Below are the code and all the weights of a small trained network. Each question names an input and a class and asks about switching units off, where a switched-off unit gives its printed mean instead of its output.

import numpy as np


def w(rows, s, z=0):
    codes = np.array(rows[::2]) - 128.0
    scale = np.full(codes.shape[1], s)
    scale[-1] = z or s
    return codes * scale


def norm(h):
    return h / np.sqrt((h * h).mean(-1, keepdims=True) + 1e-5)


def f(y):
    return np.maximum(y, 0)


def log_softmax(a):
    a = a - a.max(-1, keepdims=True)
    return a - np.log(np.exp(a).sum(-1, keepdims=True))


def net(x, mask):
    res = np.array(x, float).reshape(1, 3) / 4 @ E
    u = 0
    for l in range(4):
        y = f(norm(res) @ A[l][:, :-1].T + A[l][:, -1])
        res = res + np.where(mask[u : u + 3], y, B[l][:, -1]) @ B[l][:, :-1]
        u += 3
    return log_softmax(norm(res)[-1] @ U[:, :-1].T + U[:, -1])


A, B = {}, {}
E = w([
[128,119,254,115],'x0',
[55,161,114,137],'x1',
[128,155,169,219],'x2',
],0.0077)
A[0] = w([
[112,150,140,158,142],'L0N1',
[43,106,254,73,1],'L0N2',
[28,210,102,50,67],'L0N3',
],0.0069,0.0031)
B[0] = w([
[63,181,34,125,180],'L0N1',
[53,56,128,152,255],'L0N2',
[122,245,170,82,236],'L0N3',
],0.012,0.0032)
A[1] = w([
[143,55,44,213,97],'L1N1',
[255,43,102,51,34],'L1N2',
[182,233,140,140,255],'L1N3',
],0.0083,0.00078)
B[1] = w([
[152,78,202,95,212],'L1N1',
[146,107,39,255,253],'L1N2',
[181,253,120,63,214],'L1N3',
],0.0099,0.004)
A[2] = w([
[43,51,254,172,157],'L2N1',
[166,236,164,233,143],'L2N2',
[35,216,136,149,3],'L2N3',
],0.0073,0.004)
B[2] = w([
[8,149,88,78,253],'L2N1',
[172,7,74,33,229],'L2N2',
[118,116,37,209,186],'L2N3',
],0.011,0.0052)
A[3] = w([
[105,53,143,111,245],'L3N1',
[141,216,104,6,138],'L3N2',
[208,76,49,255,254],'L3N3',
],0.0067,0.0036)
B[3] = w([
[28,77,177,141,209],'L3N1',
[197,198,152,187,206],'L3N2',
[82,200,254,200,254],'L3N3',
],0.0069,0.0067)
U = w([
[154,98,167,255,254],'0',
[15,51,129,96,225],'1',
[234,35,154,84,1],'2',
[158,224,78,115,117],'3',
],0.017,0.0028)

Each question gives the input, the list of numbers given to net, and the class t.
The units are the neurons (one row each of A and B). Each row of codes is followed by its name. A weight is (code - 128) times the scale printed after its matrix; where a second scale follows, it is the last column's (A, B and U).
mask holds one flag per neuron, layer by layer. A switched-off neuron (its flag False) gives its mean, the last column of its row in B, instead of its output. The means were averaged over made-up inputs and are rounded, as every weight is.
A unit's drop is (log p(t) with every unit on - log p(t) with that unit switched off) / (log p(t) with every unit on - log p(t) with every unit switched off).
The circuit of an input: a set's keep is (log p(t) with only the set's units on - log p(t) with every unit switched off) / (log p(t) with every unit on - log p(t) with every unit switched off). Starting from all 12 units, units are removed one at a time, each time the one whose removal leaves the highest keep (on an exact tie, the one counted first), for as long as the keep stays at least 0.8.
units of the circuit, in order: the units of the circuit, biggest drop first
unit that matters most: the unit with the biggest drop
top k neurons: the k neurons with the biggest drops, biggest first
drop when u is switched off: that unit's drop, to one decimal
input [4,-7,-2], class 0: units of the circuit, in order : (L1N2)
input [-3,0,7], class 2: units of the circuit, in order : (L2N2; L2N1)
input [-6,0,6], class 2: units of the circuit, in order : (L2N2; L1N1; L2N1)
input [-7,-4,7], class 2: units of the circuit, in order : (L2N2; L1N1)
input [-1,-2,8], class 2: top 2 neurons : (L0N2; L2N2)
input [-1,-5,6], class 2: top 4 neurons : (L0N2; L0N3; L2N2; L1N3)
input [0,-3,7], class 2: top 2 neurons : (L0N2; L2N2)
input [-6,-1,7], class 2: top 3 neurons : (L0N2; L2N2; L1N1)
input [-5,0,1], class 0: top 2 neurons : (L0N2; L2N1)
input [-7,-2,-8], class 0: top 3 neurons : (L1N2; L2N1; L1N3)
input [-5,8,7], class 3: top 2 neurons : (L0N2; L1N3)
input [-6,4,3], class 3: top 2 neurons : (L0N2; L1N3)
input [-7,-3,2], class 0: top 2 neurons : (L0N3; L0N2)
input [3,-2,5], class 1: unit that matters most : L0N3
input [-7,-4,-8], class 0: top 3 neurons : (L1N2; L2N1; L3N3)
input [-7,2,0], class 3: drop when L0N2 is switched off : 0.5
input [6,4,7], class 1: drop when L1N3 is switched off : 0.0
input [3,-2,7], class 1: drop when L0N3 is switched off : 2.3
